(-1.23, -1.38, -7.27, -2.90, 7.58, 2.49, 1.60) -> 2.49
((7.47, 5.17, -4.85, -6.60), (1.04, -5.33, 5.10, 4.26)) -> 5.10
((7.89, -7.76, 4.87, -7.10, 0.35, -7.08, 1.55), (-7.85, -3.48, -4.47, -7.16, -0.08, 5.22, -3.33), (-5.12, 7.38, 6.92, -2.09, -1.32, -7.06, -7.49)) -> -7.06
(-3.01, -7.82, 3.76, 0.97, -1.82, -4.49) -> -1.82
(0.97, 6.69, 5.16, -5.57, -3.92, -5.40, 0.43) -> -5.40
(-1.59, -3.32, -3.74, -6.13, 1.32) -> -6.13
(-5.97, 2.79, 0.34, -5.16) -> 0.34
((-3.10, 3.51, -7.57, -4.06, -1.50), (-2.91, -0.26, -1.66, -0.60, -1.53), (0.61, 7.81, -4.44, 7.85, 2.02)) -> 7.85
(-5.21, 7.02, 6.57, 5.21) -> 6.57
---
[[5946 6940 5574 7903]
 [2845 3140 4968 6001]
 [5192 4304 5373 2086]] ans = 6940

[-43 -32  16  -6  -9  39] ans = 16

[392 484 939 598 141 569] ans = 598

[[291 826 741 568]
 [ 30 665  77 113]] ans = 741

[ 47 159 241 195  66] ans = 195

[[33 21 67 23 84 65]
 [27 82 42 70 33 33]
 [54 54 46 43 43 22]] ans = 82
---
[7.55 6.93 7.23 5.61 4.98] ans = 7.55, 4.98

[ 3.11 -2.53 -2.36  7.04] ans = 3.11, 7.04

[-2.44  6.96 -5.67 -2.38  4.49] ans = -2.44, 4.49

[[ 3.22  1.14 -0.55  6.50 -0.05  2.42]
 [-0.17 -2.17  1.75  0.76  1.42  5.93]] ans = 3.22, 5.93

[ 1.87 -0.92  6.12 -1.16] ans = 1.87, -1.16

[-0.79  4.27  5.05  6.51 -1.76  0.77] ans = -0.79, 0.77

[-6.51  4.34 -7.93  2.67  7.61 -7.08] ans = -6.51, -7.08

[[ 2.25  7.51  7.33 -2.33]
 [-0.45  2.41  4.20 -1.36]] ans = 2.25, -1.36

[ 4.05 -5.44 -7.38 -1.75] ans = 4.05, -1.75

[[-2.57  6.28  5.51  4.16 -2.71]
 [-0.99 -0.98 -0.79 -0.15  1.07]
 [ 2.97 -1.96 -1.44 -1.44 -0.53]] ans = -2.57, -0.53
---
[-2.17 -0.22  0.70  6.59 -0.72] out -0.22

[[ 1.07  0.09 -0.85  2.58 -1.70]
 [-7.46  2.55  5.38  3.49  0.25]
 [-5.15 -0.82  3.90  1.83 -0.48]] out -1.70

[ 0.99 -0.51 -2.21  0.66 -6.37 -2.15] out -2.15

[ 6.03  1.43  2.09  1.97  0.61 -1.89] out 1.43

[[ 3.28  5.97 -1.12 -4.96]
 [ 2.54  0.75  0.89 -2.10]] out -1.12

[[-1.91  0.24 -7.67 -0.35  5.55]
 [-1.94 -0.39 -3.82 -0.99  5.58]] out -1.94

[ 2.01  4.69 -2.97  0.32 -6.54 -1.38 -0.75] out -1.38

[ 2.30  5.99 -1.07  3.12 -2.88  1.08 -4.91] out -1.07

[ 0.68  2.01  0.96  1.68 -6.17] out 0.96
---
Q: [-0.05  0.10 -0.04  0.10 -0.13]
A: -0.05

Q:
[[-0.5 -0.8 -1.9 -1.6  1.6  0.3]
 [ 0.4 -0.2 -0.9  0.7 -1.7 -1.9]]
A: -0.5

Q: [-0.06 -0.16  0.15  0.07]
A: -0.06

Q: [-15.82  -6.97 -12.21   1.14  12.34 -13.50]
A: -15.82

Q:
[[ 14.6 -10.8  20.8 -12.3   4.2]
 [ 10.7  -7.2   8.5   1.5 -16.4]]
A: 14.6

Q: [ 0.5  0.3 -1.1  0.2  1.2  1.3  0.6]
A: 0.5
---
[-160.6 -141.5 -114.4  167.6   -0.6] out 167.6

[[  7.639  13.318 -10.740 -11.995  -7.732  -7.646 -12.286]
 [  9.536  -0.766 -17.557  -9.917  -6.710 -18.655 -13.688]
 [ -1.710  -3.248 -11.267  -7.054 -16.356 -11.782  -7.544]] out -7.646

[[  8.594  10.022  11.560  10.388   3.446  13.704]
 [-17.476  -9.979 -12.519 -11.984  -3.773 -20.240]
 [  0.520   3.485   9.651   9.053  -5.942  -4.125]] out 3.446

[-11.62  -8.14  14.73   2.27] out 14.73

[-1.8  0.6 -0.4  0.0  1.7 -0.8  1.9] out -0.8

[[-16.685  -3.287  -8.638  14.072  -4.491   4.197  -3.272]
 [ -7.085  -9.540 -12.620   1.088  -4.316  -5.292  -9.203]
 [-20.965  -3.624  -8.289  16.495  -6.630   6.785   0.810]] out 4.197

[[ 18.7  21.4  -3.7  -9.0  18.2  13.2   5.2]
 [ 21.5  22.9  -2.1 -10.4  21.3  14.0   6.5]
 [-14.8 -17.5  14.1  23.9 -13.2  -6.8   3.6]] out 13.2

[  4.98   2.44   2.88  15.08 -13.46   2.24   7.71] out 2.24

[[ -95.2  -56.0  -31.3 -123.0  216.2 -154.2 -164.4]
 [-230.6  117.9 -104.6 -217.0  -18.6 -174.7  -66.4]] out -154.2
---
array([8948, 2039, 5482, 4946, 8656]) | 8656

array([[32, 73, 64, 55, 56, 61],
       [67, 58, 64, 75, 64, 68],
       [ 5, 47, 42, 48, 62, 36]]) | 61

array([4148, 5300, 2987, 9807]) | 9807

array([2580, 7758, 4605, 6532, 6375, 4698, 3076]) | 3076

array([[559, 328, 414, 478, 330, 528, 223],
       [364, 134, 956, 681,  11, 378, 561],
       [463, 718,  61, 598, 390,  64, 984]]) | 223

array([[ 21,  63,  38,  59,  31],
       [ 15, 192,  39,  58,  32],
       [ 26,  65,  36,  56,  30]]) | 31

array([ 79,  87, 225,  69, 169,  61]) | 61

array([[ 821,  427,  563, -511,  744, -457,  211],
       [-395, -112,  263,  430, -457,  -86,  557],
       [ 242,  -63, -696,  463,  677, -709,  117]]) | 211

array([[9683, 9429, 1698, 9052, 4650, 4090],
       [4114, 9173, 6933, 4039, 7790, 4939],
       [8331, 4670, 7739, 9037, 5131, 8550]]) | 4090

array([[7737, 8464, 4435, 3786, 2982],
       [5732, 5576, 3336, 3543, 6563]]) | 2982
---
[592, 216, 378, 856, 631, 792, 844] ==> 631
[3277, 4528, 1988, 2298, 7992] ==> 3277
[-852, -227, 255, -692, 432, 50, 965] ==> 50
[[31, -17, 29, 31, 34], [33, -25, 36, 33, -2], [8, 36, 4, 8, -10]] ==> 29
[16, -8, -26, -30, 1, 36, 46] ==> 1
[7, 8, 2, 8, 6] ==> 7
[82, 56, 23, 47, 60] ==> 56
[97, 75, 84, 76, 19, 56, 0] ==> 75
[617, 776, 228, 479, 317] ==> 479
